Here is a tiny trained network, its code and every weight. The questions are about switching its units off for an input and a class, where a switched-off unit gives its printed mean instead of its output.

import numpy as np


def w(rows, s, z=0):
    codes = np.array(rows[::2]) - 128.0
    scale = np.full(codes.shape[1], s)
    scale[-1] = z or s
    return codes * scale


def f(y):
    return np.maximum(y, 0)


def log_softmax(a):
    a = a - a.max(-1, keepdims=True)
    return a - np.log(np.exp(a).sum(-1, keepdims=True))


def net(x, mask):
    res = np.array(x, float).reshape(1, 7) / 4 @ E
    y = f(res @ A[0][:, :-1].T + A[0][:, -1])
    res = res + np.where(mask, y, B[0][:, -1]) @ B[0][:, :-1]
    return log_softmax(res[-1] @ U[:, :-1].T + U[:, -1])


A, B = {}, {}
E = w([
[123,62,104,180,134,121,171,203,20,186,206],'x0',
[151,54,44,96,131,140,116,167,188,153,200],'x1',
[44,141,23,162,133,134,48,100,121,126,64],'x2',
[83,7,109,150,58,48,43,110,157,96,160],'x3',
[171,162,63,69,156,170,140,170,175,171,115],'x4',
[84,157,118,158,125,233,169,116,152,2,179],'x5',
[172,133,140,73,127,132,151,28,128,130,183],'x6',
],0.0075)
A[0] = w([
[137,187,118,132,132,228,154,165,127,144,132,150],'neuron 0',
[143,142,107,104,126,148,82,122,205,141,39,187],'neuron 1',
[156,145,210,108,142,111,137,131,97,141,93,111],'neuron 2',
[133,174,113,98,76,130,93,106,171,125,70,161],'neuron 3',
[121,61,123,171,90,137,163,133,158,31,185,124],'neuron 4',
[174,64,58,102,159,124,168,166,153,186,184,122],'neuron 5',
[185,124,205,139,131,63,155,141,82,170,126,147],'neuron 6',
[80,99,147,120,126,74,82,135,166,92,141,252],'neuron 7',
[94,255,112,140,136,234,139,107,136,104,103,161],'neuron 8',
[131,228,136,135,171,241,216,149,102,107,95,160],'neuron 9',
[79,55,158,174,91,127,147,111,123,96,197,126],'neuron 10',
[76,95,120,149,118,62,65,144,55,132,129,143],'neuron 11',
[171,50,100,82,154,159,144,140,116,159,206,168],'neuron 12',
[105,115,116,134,126,106,29,132,185,141,75,131],'neuron 13',
[168,192,184,131,114,106,186,90,86,127,112,191],'neuron 14',
[154,128,103,74,110,138,60,109,206,99,69,136],'neuron 15',
[56,78,77,215,121,78,69,143,99,154,107,130],'neuron 16',
[167,140,180,101,124,103,175,144,101,111,171,178],'neuron 17',
[64,76,114,152,124,99,62,162,37,142,93,141],'neuron 18',
[181,118,126,149,156,152,169,203,148,174,148,129],'neuron 19',
[70,140,118,127,122,112,109,127,126,132,105,125],'neuron 20',
],0.0082,0.0033)
B[0] = w([
[98,160,118,111,176,191,178,166,80,63,140,195],'neuron 0',
[69,173,86,110,170,98,87,160,162,134,108,202],'neuron 1',
[138,91,208,92,142,85,144,147,157,153,88,180],'neuron 2',
[77,152,134,121,202,84,102,127,168,132,128,186],'neuron 3',
[87,71,153,148,57,171,63,114,105,60,182,198],'neuron 4',
[192,221,29,60,43,148,111,161,104,135,187,209],'neuron 5',
[210,59,199,82,83,56,169,148,128,206,94,206],'neuron 6',
[65,87,92,172,89,106,69,88,174,124,116,200],'neuron 7',
[50,193,140,190,213,186,187,68,124,40,134,237],'neuron 8',
[64,179,219,122,237,200,196,179,9,60,147,246],'neuron 9',
[114,41,136,187,51,149,77,113,111,119,181,199],'neuron 10',
[164,115,68,254,59,103,204,40,111,156,80,207],'neuron 11',
[175,175,84,48,55,173,90,115,111,161,211,205],'neuron 12',
[89,175,75,142,136,42,110,99,193,139,46,194],'neuron 13',
[152,113,253,113,174,114,170,99,107,167,114,208],'neuron 14',
[62,156,86,118,184,108,31,121,195,132,120,199],'neuron 15',
[181,149,12,216,74,126,171,95,114,96,77,224],'neuron 16',
[158,102,196,79,123,115,100,129,118,162,156,191],'neuron 17',
[200,120,64,221,59,114,251,98,96,114,37,213],'neuron 18',
[162,127,86,65,156,131,107,195,86,83,119,184],'neuron 19',
[137,174,107,150,152,112,131,115,145,121,104,157],'neuron 20',
],0.0066,0.011)
U = w([
[154,117,68,202,92,109,180,108,117,131,65,65],'0',
[70,171,154,134,211,203,169,131,102,77,127,183],'1',
[64,149,86,119,173,80,44,131,228,126,76,234],'2',
[171,94,201,94,133,67,140,89,138,199,106,94],'3',
[142,100,161,105,167,123,159,254,100,131,90,1],'4',
[178,164,69,55,106,161,107,184,118,147,177,106],'5',
[92,34,136,158,82,154,61,117,143,92,171,121],'6',
],0.0095,0.00086)

Each question gives the input, the list of numbers given to net, and the class t.
The units are the neurons (one row each of A and B). Each row of codes is followed by its name. A weight is (code - 128) times the scale printed after its matrix; where a second scale follows, it is the last column's (A, B and U).
mask holds one flag per neuron, in row order. A switched-off neuron (its flag False) gives its mean, the last column of its row in B, instead of its output. The means were averaged over made-up inputs and are rounded, as every weight is.
A unit's drop is (log p(t) with every unit on - log p(t) with that unit switched off) / (log p(t) with every unit on - log p(t) with every unit switched off).
The circuit of an input: a set's keep is (log p(t) with only the set's units on - log p(t) with every unit switched off) / (log p(t) with every unit on - log p(t) with every unit switched off). Starting from the 12 units with the biggest drops (on a tie, the unit counted first), units are removed one at a time, each time the one whose removal leaves the highest keep (on an exact tie, the one counted first), for as long as the keep stays at least 0.8.
circuit, biggest first: the units of the circuit, biggest drop first
unit that matters most: the unit with the biggest drop
k most important neurons: the k neurons with the biggest drops, biggest first
drop when u is switched off: that unit's drop, to one decimal
input [2,-2,6,8,0,8,1], class 0: unit that matters most	neuron 16
input [-5,-4,-4,0,6,-2,-6], class 2: circuit, biggest first	[neuron 1; neuron 15]
input [3,8,6,-4,-8,6,1], class 6: circuit, biggest first	[neuron 4; neuron 10]
input [5,-2,-4,6,-2,8,-7], class 6: 2 most important neurons	[neuron 4; neuron 10]
input [-2,5,8,4,-4,-1,1], class 0: 2 most important neurons	[neuron 16; neuron 18]
input [8,-4,-6,6,-3,-2,3], class 3: 2 most important neurons	[neuron 6; neuron 17]
input [7,-3,-2,6,3,2,7], class 6: 2 most important neurons	[neuron 10; neuron 4]
input [-7,-1,8,8,-6,-2,-6], class 0: 2 most important neurons	[neuron 18; neuron 16]
input [2,-2,-8,-7,0,-3,3], class 4: 3 most important neurons	[neuron 9; neuron 19; neuron 0]
input [7,4,-8,-8,4,1,6], class 5: 2 most important neurons	[neuron 12; neuron 5]
input [0,0,-7,4,3,-3,2], class 5: 3 most important neurons	[neuron 5; neuron 12; neuron 11]
input [-6,-4,-1,1,6,-8,8], class 2: 3 most important neurons	[neuron 15; neuron 1; neuron 3]
input [6,4,-6,5,-2,-7,-5], class 0: 2 most important neurons	[neuron 11; neuron 18]
input [-1,3,5,-5,6,-8,3], class 2: unit that matters most	neuron 1
input [-1,5,-3,5,6,-5,3], class 5: drop when neuron 5 is switched off	0.2
input [0,7,-8,4,6,7,-6], class 5: drop when neuron 19 is switched off	0.0
input [-1,-3,-8,1,-5,3,-5], class 3: drop when neuron 8 is switched off	0.1
